Here is a tiny trained network, its code and every weight. The questions are about switching its units off for an input and a target symbol, where a switched-off unit gives its printed mean instead of its output.

import numpy as np


def w(rows, s, z=0):
    codes = np.array(rows[::2]) - 128.0
    scale = np.full(codes.shape[1], s)
    scale[-1] = z or s
    return codes * scale


def norm(h):
    return h / np.sqrt((h * h).mean(-1, keepdims=True) + 1e-5)


def f(y):
    return np.maximum(y, 0)


def softmax(a):
    e = np.exp(a - a.max(-1, keepdims=True))
    return e / e.sum(-1, keepdims=True)


def log_softmax(a):
    a = a - a.max(-1, keepdims=True)
    return a - np.log(np.exp(a).sum(-1, keepdims=True))


def net(x, mask):
    ids = ['ΔΘΛΠΣΨαβζξ'.index(c) for c in x.split()]
    T = len(ids)
    res = E[ids] + P[:T]
    u = 0
    for l in range(3):
        q, k, v = (norm(res) @ M[l].T for M in (Q, K, V))
        z = softmax(np.where(np.tri(T) > 0, q @ k.T / 2**0.5, -1e9)) @ v
        res = res + np.where(mask[u], z, O[l][:, -1]) @ O[l][:, :-1]
        u += 1
        y = f(norm(res) @ A[l][:, :-1].T + A[l][:, -1])
        res = res + np.where(mask[u : u + 4], y, B[l][:, -1]) @ B[l][:, :-1]
        u += 4
    return log_softmax(norm(res)[-1] @ U[:, :-1].T + U[:, -1])


Q, K, V, O, A, B = {}, {}, {}, {}, {}, {}
E = w([
[102,130,115,120,110,138,161,101,82,106],'Δ',
[122,87,146,118,145,117,127,138,92,56],'Θ',
[77,95,133,144,132,113,110,113,73,78],'Λ',
[155,96,101,121,106,88,112,145,94,111],'Π',
[114,145,86,79,152,96,140,112,89,108],'Σ',
[144,128,119,130,152,110,215,113,102,106],'Ψ',
[102,134,91,127,172,37,153,171,97,202],'α',
[140,120,99,78,95,179,141,230,135,183],'β',
[222,184,191,128,96,107,55,1,49,113],'ζ',
[154,67,179,216,81,146,149,183,148,174],'ξ',
],0.0025)
P = w([
[115,89,111,107,92,113,173,92,166,129],'0',
[110,155,195,134,231,163,108,194,24,108],'1',
[103,151,127,107,36,73,168,130,181,79],'2',
[122,196,213,163,177,183,100,191,30,77],'3',
[124,52,79,92,120,153,139,49,170,154],'4',
[190,72,122,126,235,181,68,133,37,154],'5',
[70,193,91,164,35,100,107,127,170,50],'6',
[99,228,185,194,140,145,70,214,33,33],'7',
[151,27,2,137,61,166,126,34,118,149],'8',
],0.0032)
Q[0] = w([
[148,151,241,155,226,134,95,177,125,163],'0.h0',
[247,2,42,75,154,112,109,79,128,210],'0.h0',
],0.0065)
K[0] = w([
[101,69,167,8,107,104,164,45,101,30],'0.h0',
[140,253,163,176,64,42,137,224,141,31],'0.h0',
],0.0051)
V[0] = w([
[198,62,164,82,168,182,147,159,192,1],'0.h0',
[12,39,109,186,99,143,76,143,102,107],'0.h0',
],0.0029)
O[0] = w([
[219,117,179,61,54,162,212,110,103,81,254],'0.h0',
[198,184,126,78,170,131,113,121,253,117,152],'0.h0',
],0.0034,0.00071)
A[0] = w([
[85,136,116,168,153,33,83,64,153,159,114],'0.n0',
[110,69,151,219,68,142,141,127,164,174,3],'0.n1',
[1,16,149,178,132,140,124,104,119,42,139],'0.n2',
[225,162,152,111,174,135,121,91,31,39,80],'0.n3',
],0.0027,0.0026)
B[0] = w([
[151,168,119,71,122,79,113,142,168,148,144],'0.n0',
[223,182,155,160,216,110,125,101,206,131,135],'0.n1',
[187,165,87,103,129,92,166,133,150,182,183],'0.n2',
[81,152,181,111,136,70,106,207,124,253,252],'0.n3',
],0.0036,0.0023)
Q[1] = w([
[104,147,125,121,64,108,144,118,153,113],'1.h0',
[29,254,204,179,107,121,124,221,100,23],'1.h0',
],0.0083)
K[1] = w([
[185,71,130,184,189,254,97,150,110,241],'1.h0',
[144,8,114,59,196,144,122,27,126,204],'1.h0',
],0.0049)
V[1] = w([
[78,149,156,67,173,70,122,50,91,112],'1.h0',
[89,132,54,1,117,157,98,170,101,110],'1.h0',
],0.0038)
O[1] = w([
[165,109,137,28,151,57,134,42,74,4,90],'1.h0',
[23,52,179,57,82,154,81,129,147,99,251],'1.h0',
],0.0034,0.0017)
A[1] = w([
[91,144,143,173,206,245,32,204,158,135,126],'1.n0',
[206,140,136,231,186,133,125,174,47,92,69],'1.n1',
[153,71,69,87,91,86,145,102,203,66,6],'1.n2',
[128,142,197,80,252,117,16,151,119,93,43],'1.n3',
],0.0036,0.0015)
B[1] = w([
[112,165,175,158,153,16,159,36,93,151,254],'1.n0',
[111,178,63,2,158,155,85,110,110,101,205],'1.n1',
[99,142,132,208,145,119,124,147,60,161,216],'1.n2',
[200,87,147,183,102,178,194,100,171,81,245],'1.n3',
],0.0044,0.0026)
Q[2] = w([
[67,252,223,155,143,143,145,206,119,52],'2.h0',
[72,149,68,113,2,99,161,132,115,83],'2.h0',
],0.0075)
K[2] = w([
[151,3,72,96,171,128,175,87,130,218],'2.h0',
[152,143,175,113,170,168,61,59,123,163],'2.h0',
],0.0072)
V[2] = w([
[95,205,126,163,56,153,173,57,123,81],'2.h0',
[177,157,150,161,52,134,3,106,101,122],'2.h0',
],0.0041)
O[2] = w([
[70,185,172,153,116,109,43,154,162,63,240],'2.h0',
[121,192,237,47,110,48,254,168,122,75,7],'2.h0',
],0.0039,0.0012)
A[2] = w([
[196,155,131,162,126,122,156,125,254,138,106],'2.n0',
[73,85,89,131,120,142,125,147,166,134,50],'2.n1',
[177,155,153,141,146,131,106,113,152,125,200],'2.n2',
[122,141,184,88,108,74,164,115,164,125,3],'2.n3',
],0.0089,0.0014)
B[2] = w([
[250,142,186,181,191,96,91,104,155,84,208],'2.n0',
[158,141,148,98,140,146,161,159,136,130,254],'2.n1',
[100,123,98,122,117,126,162,150,155,132,218],'2.n2',
[131,113,100,120,80,144,69,84,157,158,210],'2.n3',
],0.011,0.0033)
U = w([
[127,215,39,110,177,20,134,153,145,209,11],'Δ',
[152,119,142,90,96,184,188,203,156,155,141],'Θ',
[121,26,205,131,96,168,103,114,96,47,14],'Λ',
[126,145,135,22,139,61,143,88,58,59,161],'Π',
[86,94,191,184,117,63,128,147,78,201,177],'Σ',
[214,157,166,171,158,96,96,109,172,100,177],'Ψ',
[108,139,116,84,57,113,73,58,181,165,253],'α',
[25,136,120,139,163,95,135,139,215,72,191],'β',
[137,95,33,203,132,151,200,53,94,117,93],'ζ',
[105,151,88,129,174,202,1,172,113,126,64],'ξ',
],0.008,0.0021)

Each question gives the input, a string of symbols that net reads in full, and the target symbol t.
The units are the heads (2 rows each of Q, K, V and O) and the neurons (one row each of A and B). Each row of codes is followed by its name. A weight is (code - 128) times the scale printed after its matrix; where a second scale follows, it is the last column's (O, A, B and U).
mask holds one flag per unit, layer by layer, with each layer's heads first. A switched-off unit (its flag False) gives its mean, the last column of its rows in O or B, instead of its output. The means were averaged over made-up inputs and are rounded, as every weight is.
A unit's drop is (log p(t) with every unit on - log p(t) with that unit switched off) / (log p(t) with every unit on - log p(t) with every unit switched off).
The circuit of an input: a set's keep is (log p(t) with only the set's units on - log p(t) with every unit switched off) / (log p(t) with every unit on - log p(t) with every unit switched off). Starting from the 12 units with the biggest drops (on a tie, the unit counted first), units are removed one at a time, each time the one whose removal leaves the highest keep (on an exact tie, the one counted first), for as long as the keep stays at least 0.8.
units of the circuit, in order: the units of the circuit, biggest drop first
unit that matters most: the unit with the biggest drop
top k neurons: the k neurons with the biggest drops, biggest first
top k neurons in layer l: the k neurons of layer l with the biggest drops, biggest first
input Θ α Ψ β Ψ, target Θ: units of the circuit, in order : 1.n0; 2.n1
input Δ Σ α ξ ζ Ψ, target ζ: units of the circuit, in order : 1.n3; 2.n0; 2.n1
input β Σ Θ Ψ, target Σ: top neuron : 0.n3
input β β β β Ψ β ξ β Θ, target Ψ: units of the circuit, in order : 1.h0; 2.n0; 0.h0
input α β β α β ξ, target Σ: units of the circuit, in order : 1.n0; 2.n0
input Σ β β β, target Λ: units of the circuit, in order : 1.h0; 1.n3; 2.n1
input Π ξ Ψ Σ, target α: top 3 neurons : 2.n3; 1.n2; 0.n3
input Θ β β ζ Θ, target α: units of the circuit, in order : 2.h0; 2.n3
input Θ Σ Λ Θ, target Θ: units of the circuit, in order : 2.n2; 0.h0; 2.n0
input ζ Θ β Ψ β Π Ψ β Σ, target Θ: top 2 neurons in layer 2 : 2.n1; 2.n0
input Λ ζ Ψ β, target Ψ: units of the circuit, in order : 0.h0; 2.n0
input Σ β Δ, target Θ: units of the circuit, in order : 2.n1; 2.h0; 1.n0
input Ψ Σ β Ψ Ψ β β β β, target Θ: top 2 neurons : 1.n3; 2.n1
input ζ β Δ β Π Λ, target β: top 4 neurons : 2.n2; 1.n3; 2.n0; 0.n3
input β ξ ζ β β ζ, target Π: top 2 neurons : 1.n1; 2.n0
input β β Ψ β β ξ, target ξ: top 2 neurons : 1.n1; 2.n0
input Δ ζ Σ, target α: units of the circuit, in order : 2.n3
input β ζ ζ β Ψ, target α: top 2 neurons : 2.n3; 1.n3
input Θ Π β α Π Σ Σ ξ, target α: top 3 neurons : 1.n0; 2.n3; 1.n2
input Ψ Ψ Ψ ξ Θ β, target ξ: unit that matters most : 2.h0
input β Π α Ψ α Δ ξ β, target ζ: top 2 neurons : 1.n3; 1.n0
input Δ β Θ β β Λ β Π, target Σ: units of the circuit, in order : 1.h0; 2.h0; 1.n0; 2.n0
input Σ Ψ ξ Λ Δ β β β Θ, target Θ: top 2 neurons in layer 2 : 2.n1; 2.n0
